Here is a tiny trained network, its code and every weight. The questions are about switching its units off for an input and a class, where a switched-off unit gives its printed mean instead of its output.

import numpy as np


def w(rows, s, z=0):
    codes = np.array(rows[::2]) - 128.0
    scale = np.full(codes.shape[1], s)
    scale[-1] = z or s
    return codes * scale


def norm(h):
    return h / np.sqrt((h * h).mean(-1, keepdims=True) + 1e-5)


def f(y):
    return y / 2 * (1 + np.tanh(0.7978845608 * (y + 0.044715 * y**3)))


def log_softmax(a):
    a = a - a.max(-1, keepdims=True)
    return a - np.log(np.exp(a).sum(-1, keepdims=True))


def net(x, mask):
    res = np.array(x, float).reshape(1, 5) / 4 @ E
    u = 0
    for l in range(2):
        y = f(norm(res) @ A[l][:, :-1].T + A[l][:, -1])
        res = res + np.where(mask[u : u + 6], y, B[l][:, -1]) @ B[l][:, :-1]
        u += 6
    return log_softmax(norm(res)[-1] @ U[:, :-1].T + U[:, -1])


A, B = {}, {}
E = w([
[129,131,116,101,160,152,146,128,125,136,124,149],'x0',
[15,42,70,94,164,147,12,32,104,83,73,58],'x1',
[231,76,125,122,212,54,152,77,254,105,159,57],'x2',
[178,142,171,76,158,108,14,192,145,134,59,134],'x3',
[91,140,159,130,158,81,98,98,130,91,175,202],'x4',
],0.0048)
A[0] = w([
[165,96,87,113,130,43,158,58,208,142,79,146,45],'0.n1',
[69,129,113,139,98,138,225,46,121,115,204,89,16],'0.n2',
[94,90,122,83,127,212,73,79,153,40,147,83,68],'0.n3',
[155,113,71,117,89,207,173,186,145,151,78,2,29],'0.n4',
[150,158,137,95,166,136,21,184,182,105,94,128,3],'0.n5',
[96,113,173,132,167,68,84,71,129,99,212,245,48],'0.n6',
],0.0054,0.0032)
B[0] = w([
[163,79,167,93,73,148,112,81,37,140,157,181,185],'0.n1',
[137,75,96,197,174,201,105,254,85,47,186,116,254],'0.n2',
[127,161,96,162,111,102,136,151,191,191,135,154,250],'0.n3',
[113,203,132,54,109,105,154,83,134,32,46,72,218],'0.n4',
[95,112,137,183,181,177,158,186,82,98,192,76,190],'0.n5',
[121,226,112,58,111,108,189,90,91,71,7,7,229],'0.n6',
],0.0087,0.0027)
A[1] = w([
[57,81,27,133,117,105,61,41,149,201,104,114,30],'1.n1',
[183,208,151,123,87,79,215,176,159,184,172,174,199],'1.n2',
[152,125,198,96,196,107,38,253,103,126,91,96,5],'1.n3',
[57,141,111,93,9,180,94,152,39,163,105,193,100],'1.n4',
[236,64,116,140,164,113,123,19,163,134,161,98,38],'1.n5',
[75,61,88,154,192,123,86,141,73,133,99,60,39],'1.n6',
],0.0052,0.0026)
B[1] = w([
[84,206,124,136,112,100,133,213,221,150,118,184,189],'1.n1',
[20,124,53,122,157,124,30,127,196,146,77,113,255],'1.n2',
[110,90,52,219,86,196,254,136,73,20,212,143,175],'1.n3',
[238,57,209,94,162,68,145,41,122,150,173,116,238],'1.n4',
[120,122,218,120,98,144,125,97,30,190,127,191,166],'1.n5',
[169,142,102,140,151,149,130,175,164,162,128,158,187],'1.n6',
],0.0076,0.0049)
U = w([
[130,75,92,211,158,206,159,203,80,61,203,131,234],'0',
[69,149,94,145,139,114,64,175,245,218,107,183,6],'1',
[201,52,234,99,113,108,114,22,60,203,155,172,59],'2',
[120,201,129,84,111,117,159,82,103,53,52,36,204],'3',
],0.012,0.0013)

Each question gives the input, the list of numbers given to net, and the class t.
The units are the neurons (one row each of A and B). Each row of codes is followed by its name. A weight is (code - 128) times the scale printed after its matrix; where a second scale follows, it is the last column's (A, B and U).
mask holds one flag per neuron, layer by layer. A switched-off neuron (its flag False) gives its mean, the last column of its row in B, instead of its output. The means were averaged over made-up inputs and are rounded, as every weight is.
A unit's drop is (log p(t) with every unit on - log p(t) with that unit switched off) / (log p(t) with every unit on - log p(t) with every unit switched off).
The circuit of an input: a set's keep is (log p(t) with only the set's units on - log p(t) with every unit switched off) / (log p(t) with every unit on - log p(t) with every unit switched off). Starting from all 12 units, units are removed one at a time, each time the one whose removal leaves the highest keep (on an exact tie, the one counted first), for as long as the keep stays at least 0.8.
units of the circuit, in order: the units of the circuit, biggest drop first
unit that matters most: the unit with the biggest drop
k most important neurons of layer l: the k neurons of layer l with the biggest drops, biggest first
drop of u: that unit's drop, to one decimal
input [-7,1,-6,-3,4], class 2: unit that matters most	1.n4
input [-2,-5,1,2,6], class 3: 2 most important neurons of layer 0	(0.n6, 0.n3)
input [-7,8,-7,-6,1], class 1: 2 most important neurons of layer 1	(1.n1, 1.n3)
input [2,-5,7,3,6], class 2: 2 most important neurons of layer 1	(1.n5, 1.n1)
input [6,-6,-8,7,-2], class 2: 2 most important neurons of layer 0	(0.n2, 0.n3)
input [8,-6,-4,-5,-8], class 3: 2 most important neurons of layer 0	(0.n4, 0.n3)
input [-7,4,8,-5,8], class 2: 2 most important neurons of layer 0	(0.n1, 0.n4)
input [-8,-7,6,0,-1], class 1: 2 most important neurons of layer 1	(1.n2, 1.n4)
input [4,2,7,7,2], class 0: 2 most important neurons of layer 1	(1.n3, 1.n4)
input [-1,8,-7,4,3], class 1: 2 most important neurons of layer 0	(0.n1, 0.n3)
input [7,1,8,8,-7], class 0: 2 most important neurons of layer 0	(0.n5, 0.n6)
input [-1,-5,3,-3,-4], class 1: drop of 0.n6	0.5
input [6,7,5,3,-1], class 1: drop of 1.n1	0.9
input [-6,4,-5,7,0], class 0: drop of 1.n3	0.2
input [7,-7,-3,-1,-5], class 1: units of the circuit, in order	(1.n2)
